data =
[[144 114 123 129 105 132 132 149]
 [145 125 129 125 108 131 130 143]
 [137 118 125 129 115 132 128 143]
 [133 126 129 130 115 136 131 137]
 [132 127 131 128 118 139 129 134]
 [129 128 127 130 125 136 129 134]
 [122 129 129 130 122 133 133 131]
 [126 130 130 131 128 131 126 127]
 [122 132 127 131 130 135 129 122]
 [123 135 129 130 135 129 126 124]
 [119 133 125 128 135 128 127 120]
 [121 134 128 126 142 128 126 118]
 [116 135 128 133 141 127 128 113]]
Rows and columns are counted from 0.
(0, 0): 144
(6, 0): 122
(0, 3): 129
(12, 1): 135
(11, 1): 134
(3, 1): 126
(0, 4): 105
(11, 3): 126
(1, 6): 130
(0, 6): 132
(8, 3): 131
(5, 6): 129
(1, 5): 131
(6, 2): 129
(1, 3): 125
(9, 1): 135
(9, 5): 129
(4, 1): 127
(8, 2): 127
(3, 2): 129
(6, 3): 130
(11, 2): 128
(7, 6): 126
(4, 5): 139
(9, 7): 124
(12, 2): 128
(3, 4): 115
(2, 2): 125
(5, 2): 127
(3, 6): 131
(7, 4): 128
(9, 4): 135
(7, 2): 130
(5, 0): 129
(9, 2): 129

grid =
[[133 129 129 124 128 127 107 113 127 115 131 146 126 118 128]
 [130 120 129 128 121 129 126 128 130 124 141 114 126 125 128]
 [125 130 128 120 129 125 123 112 124 134 138 142 126 130 129]
 [132 136 130 129 125 128 118 157 131 122 134 119 123 121 128]
 [135 115 129 136 121 131 116 114 125 117 129 124 137 122 128]
 [125 130 130 132 132 129 127 125 132 148 117 127 120 134 129]
 [128 132 130 125 126 135 129 153 128 121 130 128 128 125 126]
 [131 130 127 124 123 122 111 144 121 120 124 124 127 123 126]
 [125 134 129 129 130 127 131 119 134 130 133 128 140 130 127]]
grid[0,0]: 133
grid[5,10]: 117
grid[4]: [135, 115, 129, 136, 121, 131, 116, 114, 125, 117, 129, 124, 137, 122, 128]
grid[2,9]: 134
grid[0,10]: 131
grid[3,1]: 136
grid[8]: [125, 134, 129, 129, 130, 127, 131, 119, 134, 130, 133, 128, 140, 130, 127]
grid[4,4]: 121
grid[4,0]: 135
grid[4,6]: 116
grid[6,12]: 128
grid[2,2]: 128
grid[6,0]: 128
grid[:, 7]: [113, 128, 112, 157, 114, 125, 153, 144, 119]
grid[8,8]: 134
grid[6,7]: 153
grid[7,5]: 122
grid[0,7]: 113
grid[5]: [125, 130, 130, 132, 132, 129, 127, 125, 132, 148, 117, 127, 120, 134, 129]
grid[8,10]: 133
grid[1]: [130, 120, 129, 128, 121, 129, 126, 128, 130, 124, 141, 114, 126, 125, 128]
grid[6,5]: 135
grid[6,9]: 121
grid[:, 12]: [126, 126, 126, 123, 137, 120, 128, 127, 140]
grid[8,14]: 127
grid[4,2]: 129
grid[8,5]: 127
grid[1,9]: 124
grid[2,1]: 130
grid[2,3]: 120
grid[0]: [133, 129, 129, 124, 128, 127, 107, 113, 127, 115, 131, 146, 126, 118, 128]
grid[2,6]: 123
grid[5,14]: 129
grid[:, 9]: [115, 124, 134, 122, 117, 148, 121, 120, 130]
grid[5,9]: 148
grid[7,11]: 124
grid[3]: [132, 136, 130, 129, 125, 128, 118, 157, 131, 122, 134, 119, 123, 121, 128]

W =
[[146 128 144 129 137 137 119 125 135 116 127 142 124 127]
 [133 109 153 121 134 132 130 128 124 119 138 116 121 122]
 [144 139 130 134 134 135 117 126 138 122 121 149 128 130]
 [137 112 154 122 136 134 127 127 126 117 136 121 121 123]
 [110 127 113 126 119 119 138 130 120 139 130 113 131 129]
 [116 113 134 121 125 124 138 130 118 131 137 106 126 124]
 [112 135 105 130 118 120 135 130 124 141 125 121 134 131]]
W[0][0]	146
W[:, 9]	[116, 119, 122, 117, 139, 131, 141]
W[1][3]	121
W[0][2]	144
W[1][5]	132
W[0]	[146, 128, 144, 129, 137, 137, 119, 125, 135, 116, 127, 142, 124, 127]
W[3][4]	136
W[5][9]	131
W[:, 11]	[142, 116, 149, 121, 113, 106, 121]
W[:, 6]	[119, 130, 117, 127, 138, 138, 135]
W[4][5]	119
W[6]	[112, 135, 105, 130, 118, 120, 135, 130, 124, 141, 125, 121, 134, 131]
W[5][6]	138
W[5][10]	137
W[:, 5]	[137, 132, 135, 134, 119, 124, 120]
W[4][11]	113
W[6][9]	141
W[1][8]	124
W[3]	[137, 112, 154, 122, 136, 134, 127, 127, 126, 117, 136, 121, 121, 123]
W[1]	[133, 109, 153, 121, 134, 132, 130, 128, 124, 119, 138, 116, 121, 122]
W[0][13]	127
W[1][13]	122
W[4][0]	110
W[1][11]	116
W[4][8]	120
W[2][9]	122
W[2][1]	139
W[:, 1]	[128, 109, 139, 112, 127, 113, 135]
W[6][4]	118
W[:, 10]	[127, 138, 121, 136, 130, 137, 125]
W[2][10]	121

arr = [127 128 106 118 129 128 121 140 125 128 128 128 128 128 100 128]
arr[-16] = 127
arr[-5] = 128
arr[-9] = 140

a =
[[129 129 128 132 125 126 126 124 122 131 136]
 [118 120 128 125 130 134 138 131 136 123 111]
 [134 132 128 132 125 124 123 124 122 132 140]
 [133 131 128 131 126 125 123 126 124 131 136]
 [137 136 128 123 131 124 119 133 129 129 134]
 [137 135 128 126 129 123 120 128 124 131 138]
 [128 130 128 116 135 130 128 138 139 122 116]
 [130 129 128 135 123 125 125 122 120 132 138]
 [121 123 128 114 136 132 134 140 144 118 103]
 [135 133 128 126 129 124 122 129 126 131 136]
 [134 134 129 114 136 127 122 140 137 124 122]
 [127 126 127 135 124 127 129 122 123 131 134]
 [122 124 128 120 133 132 133 136 137 122 111]
 [125 126 128 137 122 127 130 120 122 131 134]
 [122 122 128 137 123 130 133 120 123 131 130]
 [130 132 129 110 139 130 125 145 143 119 111]]
a[0, 0] -> 129
a[3, 9] -> 131
a[8, 2] -> 128
a[8, 9] -> 118
a[12, 7] -> 136
a[:, 2] -> [128, 128, 128, 128, 128, 128, 128, 128, 128, 128, 129, 127, 128, 128, 128, 129]
a[15, 0] -> 130
a[15] -> [130, 132, 129, 110, 139, 130, 125, 145, 143, 119, 111]
a[14, 5] -> 130
a[:, 0] -> [129, 118, 134, 133, 137, 137, 128, 130, 121, 135, 134, 127, 122, 125, 122, 130]
a[6, 4] -> 135
a[0, 3] -> 132
a[9] -> [135, 133, 128, 126, 129, 124, 122, 129, 126, 131, 136]
a[6, 7] -> 138
a[11, 7] -> 122
a[12, 10] -> 111
a[13, 1] -> 126
a[10, 9] -> 124
a[3, 4] -> 126
a[3, 0] -> 133
a[4] -> [137, 136, 128, 123, 131, 124, 119, 133, 129, 129, 134]
a[0, 6] -> 126
a[1, 4] -> 130
a[9, 3] -> 126
a[8, 5] -> 132
a[2, 6] -> 123
a[0] -> [129, 129, 128, 132, 125, 126, 126, 124, 122, 131, 136]
a[11, 8] -> 123
a[15, 6] -> 125
a[15, 4] -> 139
a[:, 3] -> [132, 125, 132, 131, 123, 126, 116, 135, 114, 126, 114, 135, 120, 137, 137, 110]
a[11, 10] -> 134
a[0, 2] -> 128
a[0, 9] -> 131
a[10, 10] -> 122
